Below is a small trained network, with its code and all its weights. Each question gives an input and a target symbol and asks what happens when units are switched off, that is, made to give their printed mean instead of their output.

import numpy as np


def w(rows, s, z=0):
    codes = np.array(rows[::2]) - 128.0
    scale = np.full(codes.shape[1], s)
    scale[-1] = z or s
    return codes * scale


def norm(h):
    return h / np.sqrt((h * h).mean(-1, keepdims=True) + 1e-5)


def f(y):
    return np.maximum(y, 0)


def softmax(a):
    e = np.exp(a - a.max(-1, keepdims=True))
    return e / e.sum(-1, keepdims=True)


def log_softmax(a):
    a = a - a.max(-1, keepdims=True)
    return a - np.log(np.exp(a).sum(-1, keepdims=True))


def net(x, mask):
    ids = ['δημξπψ'.index(c) for c in x.split()]
    T = len(ids)
    res = E[ids] + P[:T]
    r = norm(res)
    for j in range(3):
        rows = slice(3 * j, 3 * j + 3)
        q, k, v = (r @ M[0][rows].T for M in (Q, K, V))
        z = softmax(np.where(np.tri(T) > 0, q @ k.T / 3**0.5, -1e9)) @ v
        o = O[0][rows]
        res = res + np.where(mask[j], z, o[:, -1]) @ o[:, :-1]
    y = f(norm(res) @ A[0][:, :-1].T + A[0][:, -1])
    res = res + np.where(mask[3:15], y, B[0][:, -1]) @ B[0][:, :-1]
    return log_softmax(norm(res)[-1] @ U[:, :-1].T + U[:, -1])


Q, K, V, O, A, B = {}, {}, {}, {}, {}, {}
E = w([
[71,122,197,103],'δ',
[253,154,188,136],'η',
[115,171,208,86],'μ',
[168,163,197,123],'ξ',
[148,211,76,107],'π',
[205,213,180,45],'ψ',
],0.0058)
P = w([
[119,94,112,122],'0',
[3,135,125,132],'1',
[123,121,107,172],'2',
[187,153,115,85],'3',
[118,133,108,173],'4',
[162,133,158,91],'5',
[114,145,109,163],'6',
[131,129,185,102],'7',
],0.017)
Q[0] = w([
[67,101,106,78],'head 0',
[60,128,147,203],'head 0',
[118,53,136,161],'head 0',
[165,119,116,25],'head 1',
[98,169,88,236],'head 1',
[140,97,70,172],'head 1',
[92,142,141,195],'head 2',
[92,216,1,245],'head 2',
[77,75,112,169],'head 2',
],0.01)
K[0] = w([
[154,90,119,75],'head 0',
[171,111,153,109],'head 0',
[104,72,161,97],'head 0',
[99,186,131,180],'head 1',
[117,28,107,75],'head 1',
[181,67,87,177],'head 1',
[59,51,107,52],'head 2',
[118,10,74,113],'head 2',
[119,81,153,100],'head 2',
],0.012)
V[0] = w([
[56,239,136,170],'head 0',
[156,110,45,173],'head 0',
[121,110,148,48],'head 0',
[53,85,129,228],'head 1',
[254,234,161,139],'head 1',
[59,89,176,78],'head 1',
[147,175,105,44],'head 2',
[192,85,162,164],'head 2',
[126,130,26,212],'head 2',
],0.0095)
O[0] = w([
[93,68,116,95,201],'head 0',
[55,172,212,55,147],'head 0',
[146,98,148,159,58],'head 0',
[39,70,138,127,111],'head 1',
[162,145,59,133,4],'head 1',
[93,123,155,77,227],'head 1',
[179,68,109,1,133],'head 2',
[101,226,228,111,215],'head 2',
[44,124,166,212,77],'head 2',
],0.0087,0.0024)
A[0] = w([
[127,168,253,63,178],'neuron 0',
[89,96,48,234,99],'neuron 1',
[204,98,234,144,98],'neuron 2',
[41,168,178,190,79],'neuron 3',
[5,46,144,167,254],'neuron 4',
[23,253,2,63,91],'neuron 5',
[43,150,192,215,114],'neuron 6',
[39,137,147,52,64],'neuron 7',
[159,151,141,173,112],'neuron 8',
[152,131,181,113,60],'neuron 9',
[72,197,54,60,58],'neuron 10',
[9,219,35,62,125],'neuron 11',
],0.0059,0.0042)
B[0] = w([
[86,94,82,201,255],'neuron 0',
[41,98,54,180,136],'neuron 1',
[23,116,225,128,155],'neuron 2',
[201,248,183,73,171],'neuron 3',
[204,93,3,197,236],'neuron 4',
[126,79,140,134,159],'neuron 5',
[204,205,156,18,184],'neuron 6',
[129,56,138,177,177],'neuron 7',
[114,62,167,214,139],'neuron 8',
[117,90,121,71,135],'neuron 9',
[136,116,170,116,140],'neuron 10',
[111,164,140,146,170],'neuron 11',
],0.0054,0.0075)
U = w([
[130,54,181,39,130],'δ',
[108,182,221,133,27],'η',
[141,72,36,208,218],'μ',
[171,215,133,212,249],'ξ',
[59,63,162,157,80],'π',
[245,133,83,70,172],'ψ',
],0.011,0.0011)

Each question gives the input, a string of symbols that net reads in full, and the target symbol t.
The units are the heads (3 rows each of Q, K, V and O) and the neurons (one row each of A and B). Each row of codes is followed by its name. A weight is (code - 128) times the scale printed after its matrix; where a second scale follows, it is the last column's (O, A, B and U).
mask holds one flag per unit, heads first, then neurons. A switched-off unit (its flag False) gives its mean, the last column of its rows in O or B, instead of its output. The means were averaged over made-up inputs and are rounded, as every weight is.
A unit's drop is (log p(t) with every unit on - log p(t) with that unit switched off) / (log p(t) with every unit on - log p(t) with every unit switched off).
The circuit of an input: a set's keep is (log p(t) with only the set's units on - log p(t) with every unit switched off) / (log p(t) with every unit on - log p(t) with every unit switched off). Starting from the 12 units with the biggest drops (on a tie, the unit counted first), units are removed one at a time, each time the one whose removal leaves the highest keep (on an exact tie, the one counted first), for as long as the keep stays at least 0.8.
circuit, biggest first: the units of the circuit, biggest drop first
unit that matters most: the unit with the biggest drop
top k neurons: the k neurons with the biggest drops, biggest first
which heads matter: for each layer, one digit per head in row order, 1 if its drop is at least 0.15 and else 0, layers parted by /
input π δ η δ, target η: which heads matter => 001
input δ ξ ξ ψ μ δ, target μ: which heads matter => 110
input ψ ξ μ η π ψ, target π: circuit, biggest first => head 2; head 1
input δ η μ π η η, target η: which heads matter => 001
input μ δ η ψ ξ, target δ: which heads matter => 011
input ψ ξ η δ π η, target π: circuit, biggest first => head 0; head 2; head 1
input ξ η η ξ η ξ ψ μ, target ψ: which heads matter => 011
input δ ξ π ψ δ π ξ ψ, target ξ: circuit, biggest first => head 2; head 1
input μ η ψ μ δ μ δ, target δ: circuit, biggest first => head 2; head 1
input μ η ξ ξ η μ ξ δ, target ξ: which heads matter => 011
input π δ ψ, target μ: which heads matter => 001
input δ π δ η π η ψ π, target ψ: which heads matter => 010
input μ μ δ, target δ: circuit, biggest first => head 1; head 2
input ψ ξ ψ ξ ξ, target ψ: which heads matter => 001
input δ η η ξ π δ, target π: which heads matter => 000
input μ δ μ ξ π ξ, target π: which heads matter => 100
input δ μ η, target π: top neuron => neuron 2
input π ψ ξ ξ ξ μ, target ξ: circuit, biggest first => head 2
input ξ η μ μ δ, target η: top 2 neurons => neuron 4; neuron 2
input μ ξ ψ ψ δ μ ξ η, target ξ: which heads matter => 111
input η π μ η δ, target ξ: unit that matters most => head 1
input μ η ξ μ μ, target δ: which heads matter => 011
input ξ ψ ξ η π ξ, target π: circuit, biggest first => head 0; head 1; head 2
input η π η ξ η π π ψ, target π: top 3 neurons => neuron 0; neuron 6; neuron 3
input ψ η δ ψ η, target ψ: which heads matter => 001
input δ π μ δ ξ ψ, target ξ: circuit, biggest first => head 2; neuron 4; head 1
input ξ ξ μ π, target μ: unit that matters most => head 1
input ψ π π η η, target ψ: which heads matter => 011
input ξ μ η η, target η: circuit, biggest first => head 2; neuron 4
input η μ ψ π π μ, target π: top 2 neurons => neuron 0; neuron 6
